Below are the code and all the weights of a small trained network. Each question names an input and a target symbol and asks about switching units off, where a switched-off unit gives its printed mean instead of its output.

import numpy as np


def w(rows, s, z=0):
    codes = np.array(rows[::2]) - 128.0
    scale = np.full(codes.shape[1], s)
    scale[-1] = z or s
    return codes * scale


def f(y):
    return np.maximum(y, 0)


def softmax(a):
    e = np.exp(a - a.max(-1, keepdims=True))
    return e / e.sum(-1, keepdims=True)


def log_softmax(a):
    a = a - a.max(-1, keepdims=True)
    return a - np.log(np.exp(a).sum(-1, keepdims=True))


def net(x, mask):
    ids = ['αβδλμξπφψω'.index(c) for c in x.split()]
    T = len(ids)
    res = E[ids] + P[:T]
    u = 0
    for l in range(2):
        q, k, v = (res @ M[l].T for M in (Q, K, V))
        z = softmax(np.where(np.tri(T) > 0, q @ k.T / 3**0.5, -1e9)) @ v
        res = res + np.where(mask[u], z, O[l][:, -1]) @ O[l][:, :-1]
        u += 1
        y = f(res @ A[l][:, :-1].T + A[l][:, -1])
        res = res + np.where(mask[u : u + 8], y, B[l][:, -1]) @ B[l][:, :-1]
        u += 8
    return log_softmax(res[-1] @ U[:, :-1].T + U[:, -1])


Q, K, V, O, A, B = {}, {}, {}, {}, {}, {}
E = w([
[123,65,61,150,161,121,38,128,103],'α',
[95,155,95,185,109,144,147,149,181],'β',
[158,64,204,192,129,130,148,75,174],'δ',
[200,155,140,167,170,165,138,134,90],'λ',
[110,66,134,158,172,206,209,209,148],'μ',
[189,40,63,142,134,107,165,35,94],'ξ',
[185,95,158,48,49,221,59,148,183],'π',
[22,64,215,131,7,110,98,114,99],'φ',
[125,58,184,138,115,66,78,197,203],'ψ',
[126,183,84,27,187,51,134,160,89],'ω',
],0.014)
P = w([
[1,67,57,111,193,212,198,110,158],'0',
[65,73,91,138,222,212,177,128,153],'1',
[79,47,99,145,220,179,143,138,112],'2',
[108,49,59,153,164,153,112,173,81],'3',
[104,67,108,169,195,142,111,140,136],'4',
[105,67,125,138,146,142,99,122,161],'5',
[129,71,116,176,170,103,79,145,143],'6',
[132,82,141,147,140,108,67,143,159],'7',
[149,81,150,165,144,78,66,141,165],'8',
[181,87,161,161,109,73,69,158,160],'9',
[177,93,159,176,98,45,53,157,166],'10',
[182,99,181,166,80,35,43,144,181],'11',
[180,113,213,138,71,53,36,131,214],'12',
[212,117,195,150,73,30,52,146,206],'13',
],0.0056)
Q[0] = w([
[59,181,102,166,87,171,135,111,70],'0.h1',
[109,254,114,38,146,99,169,95,144],'0.h1',
[108,146,168,73,196,45,178,115,117],'0.h1',
],0.0071)
K[0] = w([
[24,70,133,193,156,205,159,43,94],'0.h1',
[93,211,28,81,225,156,226,34,76],'0.h1',
[114,254,60,75,236,66,138,142,54],'0.h1',
],0.0057)
V[0] = w([
[109,208,177,52,94,60,126,99,88],'0.h1',
[101,254,78,150,177,135,229,121,75],'0.h1',
[136,144,65,144,194,95,153,146,126],'0.h1',
],0.0067)
O[0] = w([
[118,113,169,96,81,139,86,128,2,54],'0.h1',
[117,157,125,158,14,127,126,173,67,2],'0.h1',
[101,127,31,56,61,105,120,122,163,104],'0.h1',
],0.0086,0.0089)
A[0] = w([
[2,141,162,74,147,91,174,124,98,254],'0.n1',
[217,135,74,96,124,120,126,82,136,179],'0.n2',
[88,52,151,166,151,154,208,79,168,229],'0.n3',
[30,196,156,181,91,128,99,137,181,205],'0.n4',
[149,190,143,194,137,105,139,105,146,179],'0.n5',
[112,189,143,155,141,87,179,155,199,132],'0.n6',
[156,125,152,125,134,59,132,199,143,131],'0.n7',
[116,136,143,174,138,185,197,103,119,239],'0.n8',
],0.0072,0.0029)
B[0] = w([
[180,85,91,67,101,156,40,151,66,146],'0.n1',
[180,173,102,40,156,74,119,83,158,160],'0.n2',
[132,44,68,134,169,54,141,169,65,254],'0.n3',
[254,99,128,82,52,123,52,160,79,141],'0.n4',
[172,108,152,201,89,123,44,136,112,151],'0.n5',
[93,121,94,162,99,176,99,188,98,170],'0.n6',
[5,173,93,131,71,66,67,161,195,148],'0.n7',
[216,121,64,125,176,171,139,143,37,171],'0.n8',
],0.0063,0.015)
Q[1] = w([
[253,23,17,93,238,51,5,192,161],'1.h1',
[150,107,149,170,102,109,124,140,99],'1.h1',
[168,105,67,180,151,135,129,139,146],'1.h1',
],0.0063)
K[1] = w([
[168,188,227,127,90,2,78,86,154],'1.h1',
[123,156,105,105,171,89,245,150,186],'1.h1',
[162,118,189,106,131,69,129,32,150],'1.h1',
],0.0056)
V[1] = w([
[255,161,88,25,149,131,177,65,134],'1.h1',
[74,175,108,52,99,125,87,245,204],'1.h1',
[193,159,212,199,170,180,158,115,190],'1.h1',
],0.0052)
O[1] = w([
[255,215,159,28,125,221,199,188,145,192],'1.h1',
[128,179,128,68,153,122,30,198,43,133],'1.h1',
[112,216,60,187,191,173,101,100,122,2],'1.h1',
],0.0067,0.0064)
A[1] = w([
[97,144,96,130,176,114,88,126,254,161],'1.n1',
[132,209,87,232,75,180,143,149,63,223],'1.n2',
[183,135,112,132,156,158,140,84,29,252],'1.n3',
[223,88,192,111,114,216,178,111,78,196],'1.n4',
[255,126,159,110,132,61,71,71,117,211],'1.n5',
[127,189,155,58,7,94,73,146,70,101],'1.n6',
[120,121,38,103,179,128,56,148,63,178],'1.n7',
[33,152,166,106,138,63,103,186,201,55],'1.n8',
],0.0057,0.0024)
B[1] = w([
[9,179,135,80,151,181,191,58,172,215],'1.n1',
[137,192,45,142,69,49,200,41,95,137],'1.n2',
[153,215,126,115,161,83,45,30,106,189],'1.n3',
[174,211,225,148,136,88,205,115,104,219],'1.n4',
[253,131,99,180,60,178,138,126,159,255],'1.n5',
[108,57,136,219,76,220,204,82,112,180],'1.n6',
[111,188,106,81,100,195,34,101,92,244],'1.n7',
[105,192,184,48,75,132,186,92,48,166],'1.n8',
],0.0052,0.0096)
U = w([
[39,132,143,34,123,34,165,108,145,113],'α',
[115,130,97,100,55,149,112,120,95,59],'β',
[87,86,108,144,179,148,182,214,107,65],'δ',
[148,175,66,102,103,13,157,76,118,82],'λ',
[100,137,53,207,88,153,115,218,202,254],'μ',
[131,140,157,82,110,143,215,139,238,99],'ξ',
[153,254,165,151,179,183,92,121,97,152],'π',
[133,49,221,211,132,116,114,93,117,145],'φ',
[95,111,97,66,168,104,11,96,158,137],'ψ',
[161,103,224,59,98,30,78,189,65,165],'ω',
],0.0058,0.0043)

Each question gives the input, a string of symbols that net reads in full, and the target symbol t.
The units are the heads (3 rows each of Q, K, V and O) and the neurons (one row each of A and B). Each row of codes is followed by its name. A weight is (code - 128) times the scale printed after its matrix; where a second scale follows, it is the last column's (O, A, B and U).
mask holds one flag per unit, layer by layer, with each layer's heads first. A switched-off unit (its flag False) gives its mean, the last column of its rows in O or B, instead of its output. The means were averaged over made-up inputs and are rounded, as every weight is.
A unit's drop is (log p(t) with every unit on - log p(t) with that unit switched off) / (log p(t) with every unit on - log p(t) with every unit switched off).
The circuit of an input: a set's keep is (log p(t) with only the set's units on - log p(t) with every unit switched off) / (log p(t) with every unit on - log p(t) with every unit switched off). Starting from the 12 units with the biggest drops (on a tie, the unit counted first), units are removed one at a time, each time the one whose removal leaves the highest keep (on an exact tie, the one counted first), for as long as the keep stays at least 0.8.
circuit, biggest first: the units of the circuit, biggest drop first
unit that matters most: the unit with the biggest drop
k most important neurons: the k neurons with the biggest drops, biggest first
top k neurons in layer l: the k neurons of layer l with the biggest drops, biggest first
input β ψ μ λ ξ δ φ μ ψ μ ψ ω ω λ, target ω: circuit, biggest first -> 1.h1; 0.h1; 0.n6
input μ ξ δ α β δ ξ δ, target ξ: circuit, biggest first -> 1.h1; 0.n2; 0.n6; 0.n8
input β β ω φ μ δ μ λ π ξ μ α ψ α, target ψ: unit that matters most -> 1.h1
input β α μ ξ ξ, target ξ: circuit, biggest first -> 1.h1; 0.n2
input α α ξ π β β β β α δ π β π, target π: circuit, biggest first -> 1.h1; 0.n3
input δ μ ψ δ ω ψ ω λ, target ω: top 4 neurons in layer 0 -> 0.n6; 0.n3; 0.n8; 0.n2
input ψ π μ ψ δ ω α ξ, target ω: circuit, biggest first -> 0.n3; 1.h1; 0.h1; 0.n6
input ξ φ ω β δ α λ μ π ξ, target π: top 3 neurons in layer 0 -> 0.n8; 0.n3; 0.n7
input ξ π δ, target π: 4 most important neurons -> 0.n8; 0.n6; 1.n3; 1.n4
input ξ ω ξ μ μ ω ξ, target ω: 3 most important neurons -> 0.n3; 0.n8; 1.n1
input π δ β β δ ω φ α μ δ φ μ μ ψ, target ψ: circuit, biggest first -> 1.h1; 0.n7
input ξ β ψ δ λ α ψ λ, target ψ: 3 most important neurons -> 0.n8; 0.n7; 1.n4
input ω φ ω μ α, target ω: 2 most important neurons -> 0.n3; 0.n8
input ψ ω μ ω ω β, target ω: circuit, biggest first -> 1.h1; 0.h1; 0.n6; 0.n4
input π α δ δ ξ ψ ξ, target ψ: 3 most important neurons -> 0.n8; 0.n7; 0.n3
input φ ψ φ, target ψ: top 2 neurons in layer 1 -> 1.n7; 1.n4
input ψ δ φ ω μ, target ω: 3 most important neurons -> 0.n3; 0.n8; 0.n6
input δ π α φ π π π ξ μ β α δ φ, target φ: circuit, biggest first -> 1.h1; 0.h1
input β ψ ω π, target ω: 2 most important neurons -> 0.n3; 0.n6
input ψ ω α, target ω: 2 most important neurons -> 0.n6; 0.n3
input φ β ω, target ω: 4 most important neurons -> 0.n1; 1.n1; 0.n6; 0.n8
input ω φ β ξ ξ π μ, target π: 3 most important neurons -> 0.n8; 1.n3; 1.n4
input μ μ β π δ, target π: 4 most important neurons -> 0.n8; 0.n6; 0.n3; 0.n2
